Below are the code and all the weights of a small trained network. Each question names an input and a class and asks about switching units off, where a switched-off unit gives its printed mean instead of its output.

import numpy as np


def w(rows, s, z=0):
    codes = np.array(rows[::2]) - 128.0
    scale = np.full(codes.shape[1], s)
    scale[-1] = z or s
    return codes * scale


def norm(h):
    return h / np.sqrt((h * h).mean(-1, keepdims=True) + 1e-5)


def f(y):
    return np.maximum(y, 0)


def log_softmax(a):
    a = a - a.max(-1, keepdims=True)
    return a - np.log(np.exp(a).sum(-1, keepdims=True))


def net(x, mask):
    res = np.array(x, float).reshape(1, 7) / 4 @ E
    u = 0
    for l in range(4):
        y = f(norm(res) @ A[l][:, :-1].T + A[l][:, -1])
        res = res + np.where(mask[u : u + 4], y, B[l][:, -1]) @ B[l][:, :-1]
        u += 4
    return log_softmax(norm(res)[-1] @ U[:, :-1].T + U[:, -1])


A, B = {}, {}
E = w([
[110,104,157,137,136,177,149,188,149,2],'x0',
[128,204,95,177,216,152,115,112,204,120],'x1',
[63,253,126,68,119,132,90,156,90,102],'x2',
[126,126,131,126,131,129,127,129,130,130],'x3',
[126,129,126,128,128,130,127,130,131,129],'x4',
[211,199,164,130,76,102,201,186,176,156],'x5',
[129,128,128,130,127,130,126,127,126,126],'x6',
],0.004)
A[0] = w([
[113,202,55,221,252,132,131,137,222,121,5],'L0N0',
[81,71,46,91,186,177,72,92,97,110,119],'L0N1',
[107,120,193,170,133,160,118,169,166,10,8],'L0N2',
[135,159,129,155,145,54,102,71,116,211,39],'L0N3',
],0.0039,0.0035)
B[0] = w([
[194,141,198,54,121,232,68,12,207,88,228],'L0N0',
[170,185,209,192,137,95,175,138,88,136,253],'L0N1',
[130,92,2,89,219,196,207,179,102,143,189],'L0N2',
[150,144,33,83,224,185,166,164,112,189,184],'L0N3',
],0.0049,0.003)
A[1] = w([
[175,194,191,153,112,114,177,135,168,131,4],'L1N0',
[157,162,135,120,131,99,90,85,105,201,98],'L1N1',
[48,84,126,168,253,102,33,14,85,63,18],'L1N2',
[55,89,100,144,158,65,80,77,113,95,97],'L1N3',
],0.0036,0.0028)
B[1] = w([
[90,157,246,164,186,121,184,94,44,117,190],'L1N0',
[83,90,71,132,212,204,211,172,97,88,241],'L1N1',
[182,198,246,248,45,254,169,184,51,181,254],'L1N2',
[228,175,180,140,99,155,94,238,115,183,174],'L1N3',
],0.0038,0.0021)
A[2] = w([
[161,60,137,176,141,116,121,100,201,140,7],'L2N0',
[188,64,115,206,161,148,139,97,178,139,57],'L2N1',
[79,253,118,66,149,144,53,149,120,100,104],'L2N2',
[193,204,174,122,126,88,211,175,204,140,14],'L2N3',
],0.0055,0.0021)
B[2] = w([
[47,161,162,133,116,2,100,167,154,101,160],'L2N0',
[20,195,96,133,26,55,102,167,152,81,198],'L2N1',
[90,42,118,203,59,13,132,132,204,120,253],'L2N2',
[79,93,165,202,160,225,55,95,8,134,231],'L2N3',
],0.0059,0.005)
A[3] = w([
[126,146,76,116,144,112,126,96,123,200,105],'L3N0',
[152,63,175,2,85,104,132,126,68,112,95],'L3N1',
[105,125,162,155,144,138,124,142,146,80,145],'L3N2',
[131,111,98,99,165,145,178,174,131,83,4],'L3N3',
],0.0083,0.0019)
B[3] = w([
[175,53,81,42,147,169,182,208,96,25,192],'L3N0',
[143,202,126,134,193,168,91,64,230,115,214],'L3N1',
[186,97,97,42,130,92,155,126,74,209,252],'L3N2',
[155,110,2,90,172,136,149,140,80,191,165],'L3N3',
],0.0065,0.0049)
U = w([
[146,93,33,68,167,154,179,178,87,130,177],'0',
[131,139,218,197,117,186,128,127,33,167,145],'1',
[71,116,127,151,62,6,128,149,176,114,190],'2',
[156,156,146,92,159,186,89,34,239,110,1],'3',
],0.012,0.00092)

Each question gives the input, the list of numbers given to net, and the class t.
The units are the neurons (one row each of A and B). Each row of codes is followed by its name. A weight is (code - 128) times the scale printed after its matrix; where a second scale follows, it is the last column's (A, B and U).
mask holds one flag per neuron, layer by layer. A switched-off neuron (its flag False) gives its mean, the last column of its row in B, instead of its output. The means were averaged over made-up inputs and are rounded, as every weight is.
A unit's drop is (log p(t) with every unit on - log p(t) with that unit switched off) / (log p(t) with every unit on - log p(t) with every unit switched off).
The circuit of an input: a set's keep is (log p(t) with only the set's units on - log p(t) with every unit switched off) / (log p(t) with every unit on - log p(t) with every unit switched off). Starting from the 12 units with the biggest drops (on a tie, the unit counted first), units are removed one at a time, each time the one whose removal leaves the highest keep (on an exact tie, the one counted first), for as long as the keep stays at least 0.8.
circuit, biggest first: the units of the circuit, biggest drop first
most important unit: the unit with the biggest drop
top k neurons: the k neurons with the biggest drops, biggest first
top k neurons in layer l: the k neurons of layer l with the biggest drops, biggest first
drop when u is switched off: that unit's drop, to one decimal
input [-3,7,-4,-5,-3,8,1], class 1: top neuron : L2N3
input [-8,5,5,-3,1,7,3], class 0: top 2 neurons in layer 0 : L0N3, L0N1
input [-1,-8,8,-4,6,0,-3], class 2: top 2 neurons : L2N2, L0N0
input [-6,-7,4,2,3,6,2], class 3: top 4 neurons : L3N1, L0N1, L1N2, L3N2
input [5,3,6,-6,2,-6,-3], class 1: top 2 neurons : L1N2, L0N1
input [-6,5,-5,7,5,1,2], class 0: top 4 neurons : L0N3, L3N0, L2N2, L3N1
input [-4,8,-3,5,-3,-8,-1], class 1: top 3 neurons : L1N2, L0N1, L3N1
input [-4,-8,-8,4,3,4,-2], class 2: circuit, biggest first : L2N0, L2N1
input [-5,-6,5,-6,0,3,-6], class 3: top 3 neurons : L3N1, L2N1, L3N2
input [2,2,8,7,0,6,-5], class 2: top 3 neurons : L2N2, L0N1, L1N2
input [-7,-8,-1,2,-5,6,-1], class 3: top 3 neurons in layer 3 : L3N1, L3N2, L3N3
input [-7,6,7,0,-2,-4,-1], class 0: top 2 neurons in layer 1 : L1N1, L1N2
input [1,3,-5,-1,6,7,3], class 1: top 2 neurons : L2N3, L2N2
input [-5,0,-1,-5,3,8,-5], class 1: most important unit : L2N3
input [-8,-5,8,-3,-8,3,5], class 0: top 2 neurons in layer 2 : L2N1, L2N0
input [-8,-7,-1,2,0,5,-1], class 0: circuit, biggest first : L3N0, L0N3
input [-8,8,8,6,-4,-1,-5], class 0: top 2 neurons in layer 3 : L3N0, L3N1
input [2,5,1,3,6,-5,6], class 1: top 4 neurons : L1N2, L0N1, L3N1, L3N2
input [5,-2,7,6,3,5,-6], class 2: top 2 neurons in layer 3 : L3N0, L3N3
input [-2,5,-7,1,-4,8,-8], class 1: top 3 neurons : L2N3, L2N2, L1N0
input [3,2,-5,-2,-3,0,3], class 2: circuit, biggest first : L2N1
input [2,-8,-2,7,1,-7,-1], class 3: top 2 neurons : L3N1, L2N3
input [-3,-5,8,-4,-2,6,-1], class 2: top 2 neurons : L2N2, L0N1
input [-8,-7,3,-7,5,-1,-4], class 0: top 3 neurons : L3N0, L0N3, L0N0
input [0,-6,-7,3,-7,3,4], class 2: top 2 neurons in layer 2 : L2N1, L2N0
input [-6,-2,-8,5,6,-2,6], class 2: top 2 neurons in layer 2 : L2N1, L2N0
input [1,-4,5,1,5,1,-1], class 2: most important unit : L2N2
input [1,-5,-2,3,0,0,6], class 3: drop when L3N1 is switched off : 0.3
